Below is a small trained network, with its code and all its weights. Each question gives an input and a target symbol and asks what happens when units are switched off, that is, made to give their printed mean instead of their output.

import numpy as np


def w(rows, s, z=0):
    codes = np.array(rows[::2]) - 128.0
    scale = np.full(codes.shape[1], s)
    scale[-1] = z or s
    return codes * scale


def softmax(a):
    e = np.exp(a - a.max(-1, keepdims=True))
    return e / e.sum(-1, keepdims=True)


def log_softmax(a):
    a = a - a.max(-1, keepdims=True)
    return a - np.log(np.exp(a).sum(-1, keepdims=True))


def net(x, mask):
    ids = ['γζμξτφψω'.index(c) for c in x.split()]
    T = len(ids)
    res = E[ids] + P[:T]
    u = 0
    for l in range(2):
        r = res
        for j in range(3):
            rows = slice(3 * j, 3 * j + 3)
            q, k, v = (r @ M[l][rows].T for M in (Q, K, V))
            z = softmax(np.where(np.tri(T) > 0, q @ k.T / 3**0.5, -1e9)) @ v
            o = O[l][rows]
            res = res + np.where(mask[u + j], z, o[:, -1]) @ o[:, :-1]
        u += 3
    return log_softmax(res[-1] @ U[:, :-1].T + U[:, -1])


Q, K, V, O = {}, {}, {}, {}
E = w([
[184,132,84],'γ',
[172,141,43],'ζ',
[137,174,147],'μ',
[198,167,169],'ξ',
[7,151,102],'τ',
[80,117,153],'φ',
[9,158,68],'ψ',
[223,197,161],'ω',
],0.02)
P = w([
[131,43,167],'0',
[94,117,178],'1',
[95,169,253],'2',
[129,167,170],'3',
[105,171,197],'4',
[118,180,161],'5',
[110,182,150],'6',
[133,148,66],'7',
[121,159,132],'8',
],0.0074)
Q[0] = w([
[114,125,246],'L0H1',
[106,172,172],'L0H1',
[131,182,83],'L0H1',
[142,72,93],'L0H2',
[171,32,84],'L0H2',
[87,89,158],'L0H2',
[90,89,135],'L0H3',
[71,230,92],'L0H3',
[84,74,86],'L0H3',
],0.013)
K[0] = w([
[156,226,47],'L0H1',
[224,108,73],'L0H1',
[203,76,204],'L0H1',
[152,93,117],'L0H2',
[112,182,107],'L0H2',
[159,121,184],'L0H2',
[92,145,184],'L0H3',
[163,33,2],'L0H3',
[137,146,204],'L0H3',
],0.0095)
V[0] = w([
[106,126,255],'L0H1',
[144,153,116],'L0H1',
[64,26,112],'L0H1',
[122,192,183],'L0H2',
[110,61,129],'L0H2',
[192,152,55],'L0H2',
[170,88,87],'L0H3',
[170,8,233],'L0H3',
[126,124,160],'L0H3',
],0.0087)
O[0] = w([
[45,119,214,123],'L0H1',
[163,154,102,145],'L0H1',
[95,99,221,59],'L0H1',
[151,21,3,135],'L0H2',
[73,124,130,102],'L0H2',
[67,180,170,153],'L0H2',
[151,104,181,177],'L0H3',
[165,183,177,1],'L0H3',
[140,126,128,92],'L0H3',
],0.006,0.0057)
Q[1] = w([
[144,254,92],'L1H1',
[109,66,154],'L1H1',
[158,67,95],'L1H1',
[103,223,61],'L1H2',
[72,156,123],'L1H2',
[108,57,187],'L1H2',
[124,119,197],'L1H3',
[148,85,106],'L1H3',
[104,119,154],'L1H3',
],0.013)
K[1] = w([
[137,195,124],'L1H1',
[116,9,219],'L1H1',
[149,82,87],'L1H1',
[173,189,132],'L1H2',
[148,173,80],'L1H2',
[140,165,100],'L1H2',
[169,108,140],'L1H3',
[191,128,131],'L1H3',
[165,124,183],'L1H3',
],0.013)
V[1] = w([
[135,197,109],'L1H1',
[89,127,8],'L1H1',
[91,189,155],'L1H1',
[68,61,172],'L1H2',
[185,175,133],'L1H2',
[60,91,175],'L1H2',
[146,164,172],'L1H3',
[75,169,130],'L1H3',
[72,165,120],'L1H3',
],0.016)
O[1] = w([
[213,64,212,225],'L1H1',
[33,228,213,227],'L1H1',
[142,10,206,152],'L1H1',
[2,75,95,1],'L1H2',
[203,96,138,218],'L1H2',
[57,106,142,20],'L1H2',
[149,99,129,69],'L1H3',
[78,10,221,239],'L1H3',
[89,76,223,253],'L1H3',
],0.0058,0.007)
U = w([
[108,128,43,63],'γ',
[139,52,150,4],'ζ',
[83,119,93,153],'μ',
[79,251,88,46],'ξ',
[94,37,149,171],'τ',
[117,123,124,186],'φ',
[87,158,123,112],'ψ',
[87,98,181,201],'ω',
],0.011,0.0034)

Each question gives the input, a string of symbols that net reads in full, and the target symbol t.
The units are the heads (3 rows each of Q, K, V and O). Each row of codes is followed by its name. A weight is (code - 128) times the scale printed after its matrix; where a second scale follows, it is the last column's (O and U).
mask holds one flag per head, layer by layer. A switched-off head (its flag False) gives its mean, the last column of its rows in O, instead of its output. The means were averaged over made-up inputs and are rounded, as every weight is.
A unit's drop is (log p(t) with every unit on - log p(t) with that unit switched off) / (log p(t) with every unit on - log p(t) with every unit switched off).
The circuit of an input: a set's keep is (log p(t) with only the set's units on - log p(t) with every unit switched off) / (log p(t) with every unit on - log p(t) with every unit switched off). Starting from all 6 units, units are removed one at a time, each time the one whose removal leaves the highest keep (on an exact tie, the one counted first), for as long as the keep stays at least 0.8.
units of the circuit, in order: the units of the circuit, biggest drop first
most important unit: the unit with the biggest drop
heads that matter: for each layer, one digit per head in row order, 1 if its drop is at least 0.15 and else 0, layers parted by /
input ζ ω τ, target ζ: heads that matter -> 100 / 110
input ψ ζ τ γ ψ μ ψ γ ζ, target ω: heads that matter -> 100 / 101
input ξ μ γ γ γ ψ ω μ, target ζ: units of the circuit, in order -> [L1H2 L1H1]
input γ ω γ, target ζ: heads that matter -> 011 / 110
input ξ ζ ω τ, target ζ: most important unit -> L1H2
input ζ ζ ζ, target ξ: heads that matter -> 100 / 001
input ζ γ γ ω ζ, target ζ: heads that matter -> 010 / 110
input φ φ φ ζ, target τ: units of the circuit, in order -> [L0H1 L1H2]
input τ ζ ζ ψ γ ζ ζ ψ, target ω: units of the circuit, in order -> [L1H3 L1H1]
input φ ψ τ μ, target τ: heads that matter -> 100 / 011
input φ μ γ ψ ζ ω, target τ: units of the circuit, in order -> [L0H1 L1H2 L1H1]
input γ τ μ μ ω, target ζ: heads that matter -> 001 / 100
input τ ζ ω γ ψ ζ ψ γ, target ω: units of the circuit, in order -> [L1H1 L1H3]
input ω γ ζ γ, target ξ: units of the circuit, in order -> [L1H3]
input φ ζ ζ ζ ψ γ ψ ψ, target τ: heads that matter -> 101 / 101
input γ ψ ψ γ ζ ζ ω ψ, target ζ: units of the circuit, in order -> [L1H2 L0H1 L1H3]
input ψ ξ ψ ζ ψ τ ζ, target ω: units of the circuit, in order -> [L1H3 L1H1]
input ζ ζ ζ ζ ψ ω, target ζ: heads that matter -> 110 / 110
input φ ψ μ, target τ: units of the circuit, in order -> [L0H1 L1H2 L1H1]
input φ ζ ζ, target τ: heads that matter -> 101 / 110
input τ ψ ζ ζ ζ ω ψ, target ζ: units of the circuit, in order -> [L1H2 L0H1 L1H1]
input ξ ξ γ ζ ζ, target ξ: heads that matter -> 000 / 101
input γ γ ω φ ψ ζ ω ζ ζ, target ζ: most important unit -> L0H1
input γ ω ξ, target ζ: heads that matter -> 001 / 100
input ψ μ ζ ψ ψ ψ γ, target ω: heads that matter -> 000 / 101
input ξ γ γ τ ω ζ ω μ, target ζ: units of the circuit, in order -> [L1H2 L1H1]
input ζ ω ψ ψ ψ ζ γ ψ, target ω: units of the circuit, in order -> [L1H3]
